Here is a tiny trained network, its code and every weight. The questions are about switching its units off for an input and a class, where a switched-off unit gives its printed mean instead of its output.

import numpy as np


def w(rows, s, z=0):
    codes = np.array(rows[::2]) - 128.0
    scale = np.full(codes.shape[1], s)
    scale[-1] = z or s
    return codes * scale


def norm(h):
    return h / np.sqrt((h * h).mean(-1, keepdims=True) + 1e-5)


def f(y):
    return np.maximum(y, 0)


def log_softmax(a):
    a = a - a.max(-1, keepdims=True)
    return a - np.log(np.exp(a).sum(-1, keepdims=True))


def net(x, mask):
    res = np.array(x, float).reshape(1, 4) / 4 @ E
    u = 0
    for l in range(2):
        y = f(norm(res) @ A[l][:, :-1].T + A[l][:, -1])
        res = res + np.where(mask[u : u + 7], y, B[l][:, -1]) @ B[l][:, :-1]
        u += 7
    return log_softmax(norm(res)[-1] @ U[:, :-1].T + U[:, -1])


A, B = {}, {}
E = w([
[88,158,87,45,187],'x0',
[126,128,125,136,144],'x1',
[216,201,74,129,135],'x2',
[92,253,181,113,195],'x3',
],0.0049)
A[0] = w([
[209,127,26,121,120,115],'L0N1',
[138,128,132,178,140,167],'L0N2',
[131,254,125,118,189,106],'L0N3',
[83,21,96,92,146,252],'L0N4',
[101,154,188,97,142,154],'L0N5',
[123,97,206,163,157,100],'L0N6',
[185,197,121,210,80,141],'L0N7',
],0.0063,0.0033)
B[0] = w([
[3,131,3,146,224,201],'L0N1',
[166,102,157,161,94,160],'L0N2',
[171,109,141,88,88,225],'L0N3',
[171,124,227,102,201,254],'L0N4',
[137,206,61,205,78,184],'L0N5',
[137,113,115,184,69,161],'L0N6',
[223,33,154,128,203,195],'L0N7',
],0.0057,0.0055)
A[1] = w([
[118,130,91,221,99,198],'L1N1',
[143,105,192,250,152,15],'L1N2',
[35,215,121,100,163,49],'L1N3',
[160,42,132,143,129,8],'L1N4',
[113,35,103,255,140,53],'L1N5',
[116,124,170,179,78,162],'L1N6',
[178,107,180,149,195,116],'L1N7',
],0.0078,0.0018)
B[1] = w([
[144,217,130,143,219,185],'L1N1',
[72,130,91,131,173,245],'L1N2',
[106,50,117,161,27,215],'L1N3',
[137,150,109,77,93,218],'L1N4',
[92,254,109,92,62,255],'L1N5',
[53,106,102,243,125,191],'L1N6',
[160,71,209,52,59,249],'L1N7',
],0.0068,0.0044)
U = w([
[50,84,192,133,29,134],'0',
[215,43,226,82,174,251],'1',
[179,190,58,107,119,174],'2',
[70,65,36,128,222,31],'3',
[72,172,151,246,149,36],'4',
],0.012,0.0027)

Each question gives the input, the list of numbers given to net, and the class t.
The units are the neurons (one row each of A and B). Each row of codes is followed by its name. A weight is (code - 128) times the scale printed after its matrix; where a second scale follows, it is the last column's (A, B and U).
mask holds one flag per neuron, layer by layer. A switched-off neuron (its flag False) gives its mean, the last column of its row in B, instead of its output. The means were averaged over made-up inputs and are rounded, as every weight is.
A unit's drop is (log p(t) with every unit on - log p(t) with that unit switched off) / (log p(t) with every unit on - log p(t) with every unit switched off).
The circuit of an input: a set's keep is (log p(t) with only the set's units on - log p(t) with every unit switched off) / (log p(t) with every unit on - log p(t) with every unit switched off). Starting from the 12 units with the biggest drops (on a tie, the unit counted first), units are removed one at a time, each time the one whose removal leaves the highest keep (on an exact tie, the one counted first), for as long as the keep stays at least 0.8.
circuit, biggest first: the units of the circuit, biggest drop first
unit that matters most: the unit with the biggest drop
k most important neurons: the k neurons with the biggest drops, biggest first
k most important neurons of layer l: the k neurons of layer l with the biggest drops, biggest first
input [-2,-6,-7,5], class 4: unit that matters most => L0N5
input [2,-4,1,-6], class 3: 4 most important neurons of layer 0 => (L0N1 L0N7 L0N3 L0N2)
input [3,-3,4,0], class 3: 2 most important neurons => (L0N1 L1N5)
input [-8,3,-3,3], class 4: circuit, biggest first => (L1N1 L0N4)
input [5,-7,-2,4], class 0: 2 most important neurons of layer 1 => (L1N3 L1N5)
input [-7,0,-3,1], class 4: 3 most important neurons of layer 0 => (L0N4 L0N6 L0N3)
input [-3,-3,1,-4], class 2: 2 most important neurons => (L1N5 L0N1)
input [1,4,-1,7], class 0: 2 most important neurons of layer 0 => (L0N3 L0N4)
input [8,-6,-3,2], class 0: 2 most important neurons => (L1N3 L0N7)
input [-7,6,4,-1], class 2: 4 most important neurons of layer 0 => (L0N4 L0N7 L0N1 L0N3)
input [4,-3,-1,1], class 0: 3 most important neurons => (L0N7 L1N3 L0N5)
input [6,4,0,-4], class 1: 2 most important neurons => (L0N4 L1N2)
input [0,3,8,8], class 1: 4 most important neurons => (L0N7 L1N5 L0N3 L0N1)
input [-8,2,1,7], class 1: 3 most important neurons of layer 0 => (L0N7 L0N1 L0N3)
input [6,-1,-2,-5], class 1: unit that matters most => L0N4
input [-5,0,3,-6], class 2: circuit, biggest first => (L1N5 L1N1)
input [2,8,-2,-7], class 1: 2 most important neurons => (L0N4 L0N5)
input [0,6,-7,2], class 4: 3 most important neurons => (L0N6 L0N5 L0N7)
input [6,-1,-4,3], class 0: 2 most important neurons => (L1N3 L0N7)
input [1,-7,-2,-5], class 1: circuit, biggest first => (L0N4)
input [1,-6,3,-7], class 3: 3 most important neurons of layer 0 => (L0N1 L0N5 L0N6)
input [-7,-1,7,3], class 1: 2 most important neurons => (L0N7 L1N7)
input [2,2,0,5], class 0: 2 most important neurons of layer 1 => (L1N3 L1N1)
input [3,1,-1,2], class 0: 3 most important neurons of layer 0 => (L0N7 L0N5 L0N4)
input [6,-1,5,-1], class 3: 2 most important neurons of layer 0 => (L0N1 L0N5)
input [0,2,-8,1], class 4: 3 most important neurons of layer 1 => (L1N6 L1N2 L1N3)
input [5,-8,-6,-8], class 1: unit that matters most => L0N4
input [-7,8,-3,1], class 4: 3 most important neurons of layer 0 => (L0N6 L0N4 L0N3)
